Below is a small trained network, with its code and all its weights. Each question gives an input and a target symbol and asks what happens when units are switched off, that is, made to give their printed mean instead of their output.

import numpy as np


def w(rows, s, z=0):
    codes = np.array(rows[::2]) - 128.0
    scale = np.full(codes.shape[1], s)
    scale[-1] = z or s
    return codes * scale


def f(y):
    return np.maximum(y, 0)


def softmax(a):
    e = np.exp(a - a.max(-1, keepdims=True))
    return e / e.sum(-1, keepdims=True)


def log_softmax(a):
    a = a - a.max(-1, keepdims=True)
    return a - np.log(np.exp(a).sum(-1, keepdims=True))


def net(x, mask):
    ids = ['βγεζηθλμξστφ'.index(c) for c in x.split()]
    T = len(ids)
    res = E[ids] + P[:T]
    u = 0
    for l in range(2):
        r = res
        for j in range(2):
            rows = slice(3 * j, 3 * j + 3)
            q, k, v = (r @ M[l][rows].T for M in (Q, K, V))
            z = softmax(np.where(np.tri(T) > 0, q @ k.T / 3**0.5, -1e9)) @ v
            o = O[l][rows]
            res = res + np.where(mask[u + j], z, o[:, -1]) @ o[:, :-1]
        u += 2
        y = f(res @ A[l][:, :-1].T + A[l][:, -1])
        res = res + np.where(mask[u : u + 8], y, B[l][:, -1]) @ B[l][:, :-1]
        u += 8
    return log_softmax(res[-1] @ U[:, :-1].T + U[:, -1])


Q, K, V, O, A, B = {}, {}, {}, {}, {}, {}
E = w([
[92,133,120],'β',
[165,68,74],'γ',
[155,78,125],'ε',
[177,63,4],'ζ',
[132,158,127],'η',
[171,71,104],'θ',
[181,146,74],'λ',
[65,49,176],'μ',
[59,253,48],'ξ',
[120,159,132],'σ',
[215,245,183],'τ',
[86,124,168],'φ',
],0.018)
P = w([
[3,116,201],'0',
[40,136,167],'1',
[65,123,168],'2',
[94,111,165],'3',
[115,102,165],'4',
[138,93,160],'5',
[147,85,159],'6',
[172,76,156],'7',
[189,68,145],'8',
[203,62,147],'9',
[227,47,134],'10',
[220,55,169],'11',
[254,49,150],'12',
],0.0058)
Q[0] = w([
[147,159,180],'0.h1',
[82,111,135],'0.h1',
[103,151,122],'0.h1',
[153,33,16],'0.h2',
[247,140,75],'0.h2',
[158,103,184],'0.h2',
],0.011)
K[0] = w([
[152,255,193],'0.h1',
[199,144,203],'0.h1',
[202,122,68],'0.h1',
[232,148,98],'0.h2',
[170,169,138],'0.h2',
[125,59,231],'0.h2',
],0.0082)
V[0] = w([
[105,173,108],'0.h1',
[66,126,105],'0.h1',
[117,134,176],'0.h1',
[249,157,128],'0.h2',
[195,102,111],'0.h2',
[128,136,160],'0.h2',
],0.011)
O[0] = w([
[105,208,230,59],'0.h1',
[72,112,130,152],'0.h1',
[103,102,30,51],'0.h1',
[2,154,164,183],'0.h2',
[108,90,169,252],'0.h2',
[160,50,153,70],'0.h2',
],0.0046,0.0032)
A[0] = w([
[86,38,113,163],'0.n1',
[166,110,165,144],'0.n2',
[138,173,248,255],'0.n3',
[68,132,161,178],'0.n4',
[225,176,142,182],'0.n5',
[100,203,110,54],'0.n6',
[111,166,176,82],'0.n7',
[182,159,120,161],'0.n8',
],0.013,0.0071)
B[0] = w([
[223,105,125,254],'0.n1',
[104,254,129,168],'0.n2',
[183,60,20,186],'0.n3',
[71,73,106,150],'0.n4',
[103,102,82,166],'0.n5',
[117,187,167,144],'0.n6',
[124,99,222,133],'0.n7',
[71,35,252,153],'0.n8',
],0.0078,0.0099)
Q[1] = w([
[159,121,145],'1.h1',
[206,177,178],'1.h1',
[205,8,90],'1.h1',
[128,155,218],'1.h2',
[80,137,148],'1.h2',
[168,100,210],'1.h2',
],0.012)
K[1] = w([
[90,86,236],'1.h1',
[249,115,150],'1.h1',
[129,2,62],'1.h1',
[130,118,85],'1.h2',
[180,101,45],'1.h2',
[13,79,178],'1.h2',
],0.0094)
V[1] = w([
[163,121,81],'1.h1',
[103,180,3],'1.h1',
[132,183,144],'1.h1',
[117,67,181],'1.h2',
[181,143,114],'1.h2',
[212,180,170],'1.h2',
],0.013)
O[1] = w([
[101,158,89,254],'1.h1',
[158,176,81,150],'1.h1',
[172,132,255,10],'1.h1',
[123,61,62,127],'1.h2',
[166,140,57,164],'1.h2',
[152,101,98,111],'1.h2',
],0.0081,0.0092)
A[1] = w([
[19,186,91,129],'1.n1',
[246,76,91,127],'1.n2',
[118,176,35,151],'1.n3',
[200,196,153,106],'1.n4',
[80,133,117,253],'1.n5',
[192,95,83,157],'1.n6',
[224,199,238,41],'1.n7',
[32,172,189,108],'1.n8',
],0.011,0.0034)
B[1] = w([
[35,187,163,146],'1.n1',
[123,200,188,251],'1.n2',
[183,74,144,241],'1.n3',
[76,130,174,137],'1.n4',
[175,28,2,149],'1.n5',
[87,123,204,239],'1.n6',
[199,18,133,136],'1.n7',
[123,160,18,133],'1.n8',
],0.0095,0.018)
U = w([
[131,127,116,89],'β',
[139,126,138,110],'γ',
[121,119,128,84],'ε',
[254,126,39,135],'ζ',
[139,131,119,101],'η',
[135,137,190,171],'θ',
[132,121,107,95],'λ',
[65,47,158,91],'μ',
[102,205,87,254],'ξ',
[137,131,116,94],'σ',
[114,70,45,163],'τ',
[143,134,133,131],'φ',
],0.015,0.0088)

Each question gives the input, a string of symbols that net reads in full, and the target symbol t.
The units are the heads (3 rows each of Q, K, V and O) and the neurons (one row each of A and B). Each row of codes is followed by its name. A weight is (code - 128) times the scale printed after its matrix; where a second scale follows, it is the last column's (O, A, B and U).
mask holds one flag per unit, layer by layer, with each layer's heads first. A switched-off unit (its flag False) gives its mean, the last column of its rows in O or B, instead of its output. The means were averaged over made-up inputs and are rounded, as every weight is.
A unit's drop is (log p(t) with every unit on - log p(t) with that unit switched off) / (log p(t) with every unit on - log p(t) with every unit switched off).
The circuit of an input: a set's keep is (log p(t) with only the set's units on - log p(t) with every unit switched off) / (log p(t) with every unit on - log p(t) with every unit switched off). Starting from the 12 units with the biggest drops (on a tie, the unit counted first), units are removed one at a time, each time the one whose removal leaves the highest keep (on an exact tie, the one counted first), for as long as the keep stays at least 0.8.
units of the circuit, in order: the units of the circuit, biggest drop first
k most important neurons: the k neurons with the biggest drops, biggest first
top k neurons in layer l: the k neurons of layer l with the biggest drops, biggest first
which heads matter: for each layer, one digit per head in row order, 1 if its drop is at least 0.15 and else 0, layers parted by /
drop when u is switched off: that unit's drop, to one decimal
input γ θ θ ζ θ ζ θ θ ζ, target θ: units of the circuit, in order => [1.n6 1.n2]
input ζ ζ σ, target τ: units of the circuit, in order => [1.n2 1.n5]
input γ ζ θ θ γ θ θ θ ζ θ, target θ: units of the circuit, in order => [1.n2]
input θ γ θ ζ μ μ φ θ θ ζ η, target τ: units of the circuit, in order => [0.n1 1.n5 1.n2]
input τ θ θ θ θ θ η θ λ ε, target θ: top 3 neurons in layer 0 => [0.n3 0.n1 0.n6]
input β μ μ θ φ η λ ε θ φ θ σ, target τ: units of the circuit, in order => [0.n1 1.n2]
input ζ η θ, target ζ: top 2 neurons in layer 0 => [0.n2 0.n8]
input θ θ ζ λ τ, target ζ: top 4 neurons in layer 0 => [0.n5 0.n1 0.n2 0.n3]
input θ η θ ζ ζ θ θ φ θ θ φ, target ζ: which heads matter => 00 / 00
input ζ θ τ, target ζ: 3 most important neurons => [0.n1 0.n5 0.n3]
input ξ ξ ξ θ γ β τ τ μ θ θ φ, target τ: which heads matter => 00 / 10
input θ γ ζ φ σ θ θ θ θ, target θ: which heads matter => 01 / 00
input γ ξ φ θ θ θ σ λ, target τ: units of the circuit, in order => [0.n1 1.n2 0.n8 0.n5]
input θ θ ξ β, target τ: units of the circuit, in order => [1.n2]
input φ ζ ζ φ, target ζ: which heads matter => 01 / 00
input σ φ ε η θ ξ θ φ θ θ ε, target θ: top 2 neurons in layer 1 => [1.n5 1.n8]
input θ θ γ, target θ: top 3 neurons in layer 1 => [1.n2 1.n6 1.n5]
input φ ξ ξ β, target τ: 2 most important neurons => [1.n2 0.n2]
input ξ θ γ τ ξ μ ζ θ τ β μ λ, target τ: 3 most important neurons => [0.n1 1.n2 1.n5]
input θ ε η τ φ ξ ε θ ξ φ θ γ γ, target θ: most important neuron => [0.n1]
input γ θ ζ ξ ζ θ φ φ θ γ η ζ, target θ: top 2 neurons in layer 0 => [0.n3 0.n1]
input θ ξ ξ ζ φ, target τ: drop when 0.n1 is switched off => 0.4
input ζ φ τ ζ θ θ η, target τ: drop when 0.n5 is switched off => 0.1
